Below is a small trained network, with its code and all its weights. Each question gives an input and a class and asks what happens when units are switched off, that is, made to give their printed mean instead of their output.

import numpy as np


def w(rows, s, z=0):
    codes = np.array(rows[::2]) - 128.0
    scale = np.full(codes.shape[1], s)
    scale[-1] = z or s
    return codes * scale


def norm(h):
    return h / np.sqrt((h * h).mean(-1, keepdims=True) + 1e-5)


def f(y):
    return np.maximum(y, 0)


def log_softmax(a):
    a = a - a.max(-1, keepdims=True)
    return a - np.log(np.exp(a).sum(-1, keepdims=True))


def net(x, mask):
    res = np.array(x, float).reshape(1, 5) / 4 @ E
    u = 0
    for l in range(4):
        y = f(norm(res) @ A[l][:, :-1].T + A[l][:, -1])
        res = res + np.where(mask[u : u + 5], y, B[l][:, -1]) @ B[l][:, :-1]
        u += 5
    return log_softmax(norm(res)[-1] @ U[:, :-1].T + U[:, -1])


A, B = {}, {}
E = w([
[116,193,27,132,140,58,209,212,83,89,217],'x0',
[210,164,116,105,94,105,126,160,138,182,85],'x1',
[81,175,130,118,18,135,226,5,100,166,204],'x2',
[20,133,87,224,26,219,83,214,205,148,77],'x3',
[105,106,45,27,147,72,65,128,81,254,126],'x4',
],0.0079)
A[0] = w([
[45,130,133,172,107,181,122,134,167,121,127,109],'L0N0',
[112,122,129,88,125,91,134,219,132,86,125,62],'L0N1',
[176,161,147,81,239,106,165,2,130,67,126,46],'L0N2',
[114,54,211,125,61,140,124,89,120,199,92,124],'L0N3',
[176,146,192,244,91,101,164,125,136,47,169,1],'L0N4',
],0.0071,0.0041)
B[0] = w([
[177,130,137,97,82,117,96,161,88,148,113,228],'L0N0',
[108,179,110,175,146,117,104,94,92,124,117,170],'L0N1',
[164,107,147,132,67,120,84,161,86,145,148,253],'L0N2',
[92,153,132,151,121,79,83,100,143,88,154,239],'L0N3',
[124,156,114,11,121,146,123,156,104,117,58,212],'L0N4',
],0.013,0.0052)
A[1] = w([
[144,85,189,146,158,167,105,34,179,170,91,23],'L1N0',
[142,109,164,125,143,129,113,89,150,148,84,68],'L1N1',
[81,70,100,104,181,103,131,105,141,232,121,37],'L1N2',
[166,64,149,169,249,161,111,181,175,125,116,5],'L1N3',
[192,135,173,177,121,153,184,133,153,48,118,44],'L1N4',
],0.015,0.0025)
B[1] = w([
[153,160,189,170,59,126,70,129,219,59,251,233],'L1N0',
[108,127,143,166,138,153,98,109,147,59,202,214],'L1N1',
[109,137,118,47,175,195,95,132,162,142,114,244],'L1N2',
[175,180,52,177,113,60,125,105,43,113,24,253],'L1N3',
[78,122,135,15,206,198,122,141,141,173,110,209],'L1N4',
],0.011,0.0052)
A[2] = w([
[110,119,157,133,75,150,238,30,161,172,150,43],'L2N0',
[142,116,210,112,153,194,184,114,180,91,56,19],'L2N1',
[210,76,194,125,226,86,179,80,135,102,160,43],'L2N2',
[123,151,50,146,186,89,252,209,141,106,192,9],'L2N3',
[68,96,114,212,84,172,138,190,198,151,82,12],'L2N4',
],0.017,0.0015)
B[2] = w([
[190,227,51,210,162,113,151,107,60,113,25,202],'L2N0',
[81,140,161,69,238,151,234,215,160,91,156,195],'L2N1',
[121,31,145,145,65,107,207,194,95,248,90,200],'L2N2',
[124,94,253,198,92,149,20,90,249,33,189,253],'L2N3',
[205,29,171,107,113,67,198,116,55,215,158,245],'L2N4',
],0.011,0.0063)
A[3] = w([
[69,116,3,33,175,161,57,87,163,200,204,93],'L3N0',
[139,215,57,147,110,120,175,54,102,106,122,3],'L3N1',
[130,204,89,168,156,191,179,52,115,159,150,87],'L3N2',
[155,41,125,133,97,157,196,146,90,246,165,80],'L3N3',
[173,82,144,120,171,68,122,118,98,87,97,99],'L3N4',
],0.015,0.0018)
B[3] = w([
[101,152,179,94,179,184,253,188,130,67,97,218],'L3N0',
[106,115,75,169,182,152,79,129,138,126,54,184],'L3N1',
[136,75,54,151,132,74,79,187,151,140,67,162],'L3N2',
[138,108,122,81,118,80,147,61,66,196,191,255],'L3N3',
[77,133,57,158,108,140,176,78,138,176,128,192],'L3N4',
],0.014,0.012)
U = w([
[136,90,175,85,84,63,160,102,39,255,222,255],'0',
[61,211,183,11,232,207,211,196,149,101,136,185],'1',
[109,150,224,198,69,136,4,131,234,86,249,60],'2',
[122,199,13,209,163,93,77,127,86,144,17,6],'3',
],0.009,0.0009)

Each question gives the input, the list of numbers given to net, and the class t.
The units are the neurons (one row each of A and B). Each row of codes is followed by its name. A weight is (code - 128) times the scale printed after its matrix; where a second scale follows, it is the last column's (A, B and U).
mask holds one flag per neuron, layer by layer. A switched-off neuron (its flag False) gives its mean, the last column of its row in B, instead of its output. The means were averaged over made-up inputs and are rounded, as every weight is.
A unit's drop is (log p(t) with every unit on - log p(t) with that unit switched off) / (log p(t) with every unit on - log p(t) with every unit switched off).
unit that matters most: the unit with the biggest drop
k most important neurons: the k neurons with the biggest drops, biggest first
k most important neurons of layer l: the k neurons of layer l with the biggest drops, biggest first
drop when u is switched off: that unit's drop, to one decimal
input [2,1,6,-1,7], class 1: unit that matters most => L1N2
input [2,8,-5,-4,-2], class 3: 4 most important neurons => [L1N3 L2N4 L0N0 L0N3]
input [-6,-2,-5,6,-1], class 0: 2 most important neurons => [L2N4 L2N3]
input [-7,0,-7,-5,8], class 1: 2 most important neurons => [L1N2 L3N0]
input [-8,-2,-1,-7,0], class 2: 2 most important neurons => [L1N0 L2N4]
input [2,7,-6,-5,5], class 3: 4 most important neurons => [L1N3 L2N4 L0N4 L1N4]
input [-8,-4,-8,0,5], class 2: 3 most important neurons => [L1N0 L1N1 L2N0]
input [-6,-1,7,3,-6], class 3: 2 most important neurons of layer 3 => [L3N2 L3N0]
input [1,-8,-7,3,7], class 1: 3 most important neurons => [L1N2 L3N0 L2N0]
input [6,-7,-1,5,-3], class 2: 3 most important neurons => [L2N3 L0N2 L2N2]
input [4,-7,0,-7,8], class 1: 3 most important neurons => [L1N2 L3N0 L2N4]
input [-6,-3,3,0,6], class 1: 2 most important neurons => [L3N0 L1N2]
input [2,-8,-6,-2,7], class 1: 3 most important neurons => [L1N2 L3N0 L2N0]
input [5,-5,8,6,5], class 3: unit that matters most => L2N0
input [-4,5,-8,-2,-6], class 3: 2 most important neurons => [L1N3 L3N0]
input [-6,2,7,-3,-6], class 3: 2 most important neurons => [L2N0 L2N3]
input [-8,8,-1,-6,1], class 2: drop when L2N4 is switched off => 0.1
input [-7,-1,5,3,-1], class 2: drop when L1N0 is switched off => 0.5
input [4,-7,-8,8,5], class 0: drop when L2N4 is switched off => 2.0
input [4,8,2,1,-2], class 2: drop when L2N3 is switched off => 0.4
input [-1,-2,2,2,-4], class 1: most important neuron => [L1N3]
